Each row is followed by its group and then its class within the group.
 1.563  0.077  1.694  2.124 -0.762  0.410 -0.927 -1.442 -1.002 -0.734 -5.061 -0.096 -3.468  1.679 -2.208 -0.871  2.619 -1.834  3.160 -0.892  1.528  1.945  2.964  1.457  0.813 -2.831 -1.766 -3.831 -5.091 -0.762 : Q853 F
-0.686 -0.383  3.302  1.563 -1.008 -0.287  0.654  0.722  0.026  0.084 -1.835  1.321 -1.450  2.470  1.301 -0.226  0.464 -0.995  0.197  0.769  3.917  0.553 -1.003  0.530  2.528 -0.073 -0.568 -2.517 -1.421 -1.684 : Q853 A
 1.780 -2.023 -0.823  2.545 -1.550 -0.595  0.295  0.505  1.276 -1.121 -3.276 -1.144  0.077  4.941 -0.392 -1.122  1.768  0.401  2.068 -1.683  2.942  0.180  1.994 -2.862  0.811  1.878  1.440  3.379  0.462  0.098 : q63 T
 0.072 -0.649 -1.859  3.327  0.137  0.736 -0.638  0.610  0.030  0.263 -4.776 -2.489 -2.001  0.358  4.968 -0.594  1.379  1.120 -0.666 -0.046 -0.146  1.826 -2.221 -1.497 -0.295  2.244  3.075 -0.090  0.780  0.261 : q63 Z
-0.136  2.329  0.882  0.895  0.804 -1.768  1.469  3.916 -0.313  1.602  2.377  0.730  1.823 -4.048  3.482  2.077 -2.360 -2.020  0.192  0.545 -6.992  2.979 -1.583  0.371  1.725 -0.268 -0.306  1.940 -0.554  4.191 : q281 M
-1.333 -1.097 -0.322  3.367 -1.572  0.354 -0.409  1.937  6.973  2.808 -2.447 -2.646 -1.794  4.363  0.334 -3.612  1.794  4.462  0.534  1.001  2.884  0.602 -0.225 -3.130  0.704  3.421  5.810  1.844  0.520  1.004 : q63 N
-2.778 -1.287 -1.528  1.580  0.277  0.048 -3.659  5.002  1.656  1.382 -1.620 -3.229  0.671  4.561  0.502 -3.774  0.760  4.554 -0.977 -0.339  2.293 -0.574 -0.623 -2.732  0.236  0.673  5.174  1.127  2.474 -2.732 : q63 N
 0.500  0.603  0.475  0.962  0.063  0.564  1.668  1.571 -0.673 -3.216 -3.627 -0.238 -2.963  2.028 -0.609  1.006  2.548 -3.816  0.244  1.507  1.507  1.149  0.945  1.687  0.535 -0.755 -1.413 -1.761 -1.431 -0.663 : Q853 F
-0.266 -1.516 -1.789  1.169 -1.272  0.672 -2.114  1.580 -1.346  2.129 -0.327 -3.173 -0.849  3.508 -0.468 -1.178  2.336  6.172  0.635 -1.112  3.895 -1.566  1.263 -1.863  0.618  1.903  2.105 -0.776  3.437 -1.690 : q63 N
 1.742 -1.439 -1.435  4.462 -0.285 -0.436 -0.795  0.906  0.759  1.268  0.966 -3.056 -2.699  5.154  2.366 -0.537  0.477  3.404 -1.118 -1.796  0.621  0.911  1.864 -2.030 -0.018  2.247  3.270 -1.149  3.891 -1.291 : q63 Z
 2.295  0.989  0.551 -0.370 -0.696 -0.579  2.440 -3.548  0.064 -1.902  2.091  0.534  0.652 -3.541  3.013  0.598 -1.871 -1.913 -0.817 -0.448  0.434  0.702 -3.382  1.170 -2.037 -0.575  2.828  4.679 -0.057  2.107 : q739 B
-0.878 -0.196 -3.989  1.758 -0.289  0.790 -0.495  2.805  0.993  1.787 -1.086 -1.745 -0.691  0.591 -2.756 -1.841  2.132  3.616 -0.017 -3.079  0.471  0.354 -0.309 -2.579  0.548  2.264  4.641  2.848  1.147  0.441 : q63 N
 3.038 -1.585 -2.684  3.500 -0.552 -0.947 -2.480 -2.707 -0.007  0.776 -1.907 -1.101 -1.281  0.718 -0.643 -1.030 -0.685 -1.355  2.596  0.387 -2.647  1.581  2.139 -2.180 -1.356  1.448  2.289  3.900  0.626  2.024 : q63 N
-1.149 -1.654 -0.903  1.649  1.419 -0.107 -0.222  1.768  0.853 -1.350 -0.205 -0.757 -0.650  1.781 -0.906 -0.991 -0.984  3.193  0.093 -0.451  1.412  0.473 -5.314 -2.033  0.602  0.213  2.960  1.508  0.438  0.122 : q63 Z
-0.482 -0.162  1.211  0.358 -0.629  1.640  1.119 -0.941 -1.077 -0.105 -2.954 -0.238 -3.506  1.721 -2.917 -1.094  1.536  0.556  1.841  5.472  3.793  0.555  0.219  2.409 -0.516 -1.261 -0.646 -2.543 -1.597 -1.651 : Q853 D
 0.197  0.343  0.260  0.028  0.704  0.924  1.441 -1.551 -0.644 -0.442 -4.759 -1.327 -3.285  2.914 -1.195 -0.015  1.980 -0.940  1.394  2.387  4.532  1.457 -1.533  1.941  1.533 -0.828 -1.235 -0.952 -1.564 -3.802 : Q853 A
 2.458 -3.588 -1.127  5.287 -1.526  6.364  0.792 -0.665  1.025  0.705 -3.007 -0.767 -2.218 -1.089  0.227 -0.704  3.758 -2.088  1.966  0.790 -1.677  3.119  2.546 -1.583 -0.004  3.492  2.137  1.617 -0.501  1.168 : q63 N
 3.943  1.944 -0.042  0.495  1.182 -0.132  1.712  3.839 -1.623 -0.943  1.688  1.899 -0.799  0.072  1.871  2.421 -0.558  1.250  2.597 -0.709 -6.996  2.890  0.177 -3.387  2.698  1.552 -0.257  4.570 -2.689  2.846 : q281 M
 2.605 -1.014 -1.140  2.774 -0.545 -0.066  0.916 -1.690  3.490  1.259  0.549 -1.443  0.437  2.492  0.451 -2.090 -0.684  5.692 -3.232  0.192  3.412  0.965  1.563 -3.863 -0.804  3.331  5.496  8.529 -0.159  1.207 : q63 T
